Below are the code and all the weights of a small trained network. Each question names an input and a class and asks about switching units off, where a switched-off unit gives its printed mean instead of its output.

import numpy as np


def w(rows, s, z=0):
    codes = np.array(rows[::2]) - 128.0
    scale = np.full(codes.shape[1], s)
    scale[-1] = z or s
    return codes * scale


def f(y):
    return np.maximum(y, 0)


def log_softmax(a):
    a = a - a.max(-1, keepdims=True)
    return a - np.log(np.exp(a).sum(-1, keepdims=True))


def net(x, mask):
    res = np.array(x, float).reshape(1, 5) / 4 @ E
    y = f(res @ A[0][:, :-1].T + A[0][:, -1])
    res = res + np.where(mask, y, B[0][:, -1]) @ B[0][:, :-1]
    return log_softmax(res[-1] @ U[:, :-1].T + U[:, -1])


A, B = {}, {}
E = w([
[214,68,59,170,123,243,145,102],'x0',
[118,33,141,54,212,109,184,49],'x1',
[170,78,67,120,86,50,7,70],'x2',
[134,112,176,211,254,122,67,158],'x3',
[65,194,11,185,143,122,151,42],'x4',
],0.011)
A[0] = w([
[71,120,124,75,163,98,123,136,102],'N0',
[148,194,97,201,65,129,83,218,24],'N1',
[35,167,63,229,128,109,158,35,5],'N2',
[75,177,153,149,150,197,213,179,115],'N3',
[52,158,156,109,114,71,122,163,15],'N4',
[117,101,156,209,244,133,69,141,161],'N5',
[140,98,183,105,94,137,105,179,20],'N6',
[78,174,172,146,131,64,110,120,69],'N7',
[149,111,88,138,94,81,31,94,77],'N8',
[107,114,119,60,24,138,180,102,101],'N9',
[84,175,161,86,130,76,115,151,148],'N10',
[88,16,115,101,186,114,170,64,31],'N11',
[208,89,91,177,123,247,139,118,26],'N12',
[184,66,190,119,92,118,133,161,94],'N13',
],0.014,0.0032)
B[0] = w([
[157,180,86,164,123,79,170,156,173],'N0',
[128,139,169,49,202,95,248,222,240],'N1',
[81,182,235,180,139,198,138,106,244],'N2',
[12,46,39,119,192,75,97,62,240],'N3',
[208,167,58,181,172,134,105,133,206],'N4',
[85,220,46,46,63,194,57,176,242],'N5',
[62,187,199,192,151,156,94,91,190],'N6',
[154,146,59,190,123,100,121,152,203],'N7',
[26,54,64,135,147,57,130,65,220],'N8',
[94,189,59,75,68,231,79,186,228],'N9',
[173,111,65,177,141,133,160,104,210],'N10',
[123,159,141,103,227,104,213,204,218],'N11',
[220,140,36,206,176,136,135,103,252],'N12',
[61,196,178,189,183,108,102,88,203],'N13',
],0.011,0.019)
U = w([
[230,131,63,214,121,128,133,128,104],'0',
[41,40,80,101,131,74,108,79,98],'1',
[114,169,86,65,49,192,76,191,48],'2',
[95,173,227,214,125,163,116,107,95],'3',
[157,122,157,69,165,93,208,212,132],'4',
[116,126,104,121,110,128,126,135,206],'5',
[234,45,250,109,17,113,217,88,4],'6',
],0.016,0.015)

Each question gives the input, the list of numbers given to net, and the class t.
The units are the neurons (one row each of A and B). Each row of codes is followed by its name. A weight is (code - 128) times the scale printed after its matrix; where a second scale follows, it is the last column's (A, B and U).
mask holds one flag per neuron, in row order. A switched-off neuron (its flag False) gives its mean, the last column of its row in B, instead of its output. The means were averaged over made-up inputs and are rounded, as every weight is.
A unit's drop is (log p(t) with every unit on - log p(t) with that unit switched off) / (log p(t) with every unit on - log p(t) with every unit switched off).
The circuit of an input: a set's keep is (log p(t) with only the set's units on - log p(t) with every unit switched off) / (log p(t) with every unit on - log p(t) with every unit switched off). Starting from the 12 units with the biggest drops (on a tie, the unit counted first), units are removed one at a time, each time the one whose removal leaves the highest keep (on an exact tie, the one counted first), for as long as the keep stays at least 0.8.
units of the circuit, in order: the units of the circuit, biggest drop first
unit that matters most: the unit with the biggest drop
top k neurons: the k neurons with the biggest drops, biggest first
drop when u is switched off: that unit's drop, to one decimal
input [1,-6,-6,5,3], class 1: top neuron -> [N3]
input [-4,-5,-1,0,6], class 3: top 3 neurons -> [N2 N12 N11]
input [6,-2,2,3,-7], class 3: top 4 neurons -> [N13 N6 N4 N10]
input [3,6,-7,8,-1], class 2: top 2 neurons -> [N5 N8]
input [-6,5,-6,-2,7], class 3: top 2 neurons -> [N2 N12]
input [2,-7,4,-6,4], class 4: top 3 neurons -> [N1 N5 N3]
input [-7,-6,-3,-3,1], class 0: top 2 neurons -> [N4 N10]
input [4,5,1,-7,-6], class 2: top 2 neurons -> [N9 N2]
input [-2,2,-5,1,-7], class 3: top 2 neurons -> [N6 N8]
input [-5,1,5,5,0], class 0: top 4 neurons -> [N3 N9 N7 N4]
input [4,4,5,7,4], class 2: top 2 neurons -> [N5 N3]
input [-6,3,-5,8,3], class 2: top 2 neurons -> [N5 N12]
input [2,0,5,-2,-6], class 3: top 3 neurons -> [N3 N13 N6]
input [-6,7,1,-6,4], class 4: unit that matters most -> N11
input [-6,-3,2,-2,5], class 0: top 2 neurons -> [N4 N7]
input [-1,8,6,6,-1], class 4: top 2 neurons -> [N11 N3]
input [-8,2,6,4,7], class 0: drop when N7 is switched off -> 0.3
input [-7,-5,5,-4,-6], class 0: drop when N3 is switched off -> 0.1
input [1,6,4,7,-1], class 2: drop when N5 is switched off -> 2.0
input [3,6,-3,6,0], class 2: drop when N2 is switched off -> 0.0
input [5,8,-2,0,2], class 4: units of the circuit, in order -> [N11]
